Look-ups in named tables: a row name and a column name give one cell, copied from the table.

lom
|  | tol | rumiso | noduke | visali | zanorub | mivinor | fibe | bovaka | madif | bisozas |
|---|---|---|---|---|---|---|---|---|---|---|
| bev | 57.361 | -1.656 | -25.862 | 42.814 | 3.437 | 47.183 | 17.818 | -2.796 | 19.036 | 21.053 |
| kepile | -6.561 | -36.687 | 38.257 | -33.012 | -21.285 | -3.778 | -28.257 | 29.795 | -57.253 | -5.471 |
| sivu | 6.453 | -6.471 | 16.620 | 2.621 | -11.967 | -1.467 | 7.341 | 36.656 | 10.074 | 8.825 |
| dor | 19.537 | 15.258 | -6.065 | 22.144 | 28.694 | 49.069 | 55.216 | 6.335 | 24.558 | 49.324 |
| nabofe | -14.060 | 6.696 | 22.934 | 18.183 | 9.753 | 11.070 | -31.836 | 44.094 | -21.586 | -19.346 |
| mafe | 60.022 | 41.895 | 12.987 | 22.121 | 13.997 | 29.927 | 39.116 | -0.203 | 28.122 | 21.053 |
| dek | 35.019 | 39.336 | -47.309 | 48.018 | 58.359 | 47.221 | 29.200 | 2.310 | 27.192 | 38.852 |
| bavif | -12.589 | 12.740 | -31.665 | 8.501 | 13.531 | -15.030 | 14.891 | 36.357 | 23.894 | 16.931 |
| lugil | -11.411 | -3.948 | 43.682 | -1.007 | -15.403 | 4.086 | 16.873 | 14.806 | -11.821 | -27.392 |
| zit | 18.336 | 20.784 | -35.173 | -6.681 | 33.283 | 14.689 | -1.581 | 26.203 | -0.181 | -10.054 |
| matof | 31.567 | 33.472 | 15.367 | 48.374 | 64.554 | 26.585 | 37.042 | -32.099 | 19.818 | 42.320 |

What is the bovaka of nabofe in lom? 44.094
What is the fibe of mafe in lom? 39.116
What is the mivinor of nabofe in lom? 11.070
What is the noduke of bev in lom? -25.862
What is the bovaka of kepile in lom? 29.795
What is the rumiso of nabofe in lom? 6.696
What is the bovaka of lugil in lom? 14.806
What is the madif of bavif in lom? 23.894
What is the mivinor of matof in lom? 26.585
What is the noduke of matof in lom? 15.367
What is the madif of mafe in lom? 28.122
What is the noduke of zit in lom? -35.173
What is the mivinor of lugil in lom? 4.086
What is the visali of lugil in lom? -1.007
What is the rumiso of bavif in lom? 12.740
What is the visali of sivu in lom? 2.621

firaget:
columns: tutuled, puliz, famukun, san, zudafa, botam, dun
nesimi: [0.030, 0.084, -0.231, 0.118, 0.297, -0.613, -0.007]
mivogo: [-0.002, 0.110, 0.305, 0.174, -0.088, 0.279, -0.829]
dabip: [0.089, 0.106, 0.036, 0.090, 0.112, 0.230, -0.648]
remesus: [-0.019, 0.086, 0.269, 0.130, -0.156, 0.408, -0.754]
sovufad: [0.000, 0.135, 0.012, -0.011, 0.202, 0.148, -0.314]
fov: [0.493, 0.104, -0.228, 0.167, 0.350, -0.716, 0.418]
tik: [0.010, 0.085, 0.020, 0.171, 0.164, -0.027, -0.478]
lum: [-0.038, 0.129, 0.073, 0.018, 0.226, 0.266, -0.401]
vis: [-0.001, 0.104, 0.207, 0.113, -0.011, 0.104, -0.468]
komav: [0.131, 0.087, 0.008, 0.098, 0.112, 0.088, -0.637]
nifo: [0.002, 0.108, 0.135, 0.100, 0.082, -0.005, 0.884]
suditab: [0.061, 0.076, -0.099, 0.089, 0.157, 0.073, -0.439]

remesus, tutuled: -0.019
vis, zudafa: -0.011
sovufad, dun: -0.314
nifo, famukun: 0.135
tik, botam: -0.027
nesimi, dun: -0.007
nesimi, san: 0.118
vis, dun: -0.468
vis, puliz: 0.104
nesimi, puliz: 0.084
mivogo, dun: -0.829
dabip, botam: 0.230
fov, tutuled: 0.493
vis, botam: 0.104
fov, san: 0.167
remesus, san: 0.130
suditab, puliz: 0.076
nesimi, botam: -0.613

lezavu:
columns: fege, dis, rekivi, fep, vumozok, tede
dun: [176, 206, 226, 98, 78, 79]
fesu: [73, 80, 167, 209, 222, 108]
libuk: [218, 126, 65, 85, 152, 215]
kurop: [210, 45, 102, 83, 223, 194]
koret: [65, 85, 153, 214, 220, 125]
gedi: [200, 226, 75, 89, 75, 197]
rabami: [222, 55, 100, 75, 215, 193]
duzatum: [195, 223, 59, 96, 76, 213]
vug: [72, 82, 165, 210, 222, 109]
doz: [104, 84, 224, 194, 210, 47]
toz: [197, 199, 44, 103, 92, 228]
rinun: [94, 74, 205, 196, 225, 67]
kop: [105, 73, 81, 169, 209, 223]

What is the vumozok of rabami in lezavu?
215
What is the dis of duzatum in lezavu?
223
What is the rekivi of kurop in lezavu?
102
What is the fep of kurop in lezavu?
83
What is the fep of duzatum in lezavu?
96
What is the rekivi of doz in lezavu?
224
What is the rekivi of koret in lezavu?
153
What is the rekivi of dun in lezavu?
226
What is the fege of rabami in lezavu?
222
What is the rekivi of kop in lezavu?
81
What is the tede of duzatum in lezavu?
213
What is the fege of duzatum in lezavu?
195
What is the fep of gedi in lezavu?
89
What is the rekivi of libuk in lezavu?
65
What is the fege of koret in lezavu?
65
What is the fege of kop in lezavu?
105
What is the tede of rinun in lezavu?
67
Row with the largest fep: koret

didis =
|  | kun | begi | tizu | fepoze | ven | bod | nive | tos |
|---|---|---|---|---|---|---|---|---|
| folit | 3868 | 3969 | 6293 | 5918 | 5765 | 5871 | 4701 | 3209 |
| mufevi | 2972 | 5548 | 4367 | 5739 | 6234 | 3559 | 2858 | 7711 |
| viralal | 3865 | 4564 | 7006 | 2974 | 9462 | 5480 | 4152 | 4334 |
| parori | 3265 | 4168 | 6994 | 6278 | 6467 | 5436 | 4537 | 2466 |
| bizel | 5507 | 6024 | 7144 | 6441 | 4606 | 2770 | 6147 | 6721 |
| gakop | 2280 | 4083 | 3944 | 5784 | 6786 | 4676 | 3960 | 6448 |
| pena | 2073 | 4651 | 3810 | 5683 | 6646 | 3921 | 3138 | 7560 |

viralal, bod => 5480
gakop, bod => 4676
bizel, ven => 4606
pena, bod => 3921
pena, begi => 4651
mufevi, kun => 2972
viralal, ven => 9462
pena, ven => 6646
mufevi, tizu => 4367
folit, nive => 4701
pena, tizu => 3810
bizel, begi => 6024
viralal, nive => 4152
viralal, tizu => 7006

muzike.csv
,luda,kor,nor,navig,samaki,rodus,sukik,giduti
mupezul,151,146,82,161,79,177,140,104
bib,142,84,216,197,229,78,224,210
mikidul,219,79,145,101,194,86,140,242
nug,220,80,76,191,129,126,198,220
nol,59,163,161,183,140,150,175,103

What is the luda of mupezul in muzike? 151
What is the luda of mikidul in muzike? 219
What is the rodus of mikidul in muzike? 86
What is the sukik of nug in muzike? 198
What is the nor of nug in muzike? 76
What is the navig of mupezul in muzike? 161
What is the samaki of nug in muzike? 129
What is the luda of nol in muzike? 59
What is the navig of bib in muzike? 197
What is the navig of nug in muzike? 191
Which row has the largest navig? bib

regute.csv
,pebarab,bibu,libesur,dat,dag,zomes,bufuzal,kisave,tezikin,tudidat
tevu,73,144,80,155,71,191,135,194,68,91
tatu,183,79,176,62,168,47,78,45,182,162
kat,55,93,131,88,133,69,73,90,133,97
zunubaf,79,187,98,174,94,122,85,113,95,77

What is the dat of kat in regute? 88
What is the kisave of tatu in regute? 45
What is the dag of kat in regute? 133
What is the kisave of tevu in regute? 194
What is the tudidat of tatu in regute? 162
What is the libesur of kat in regute? 131
What is the dat of tatu in regute? 62
What is the bibu of tevu in regute? 144
What is the bufuzal of tatu in regute? 78
What is the tudidat of kat in regute? 97
What is the pebarab of kat in regute? 55
What is the pebarab of tatu in regute? 183
What is the kisave of zunubaf in regute? 113
What is the libesur of tatu in regute? 176
What is the bufuzal of zunubaf in regute? 85
What is the tudidat of tevu in regute? 91
Row with the largest zomes: tevu

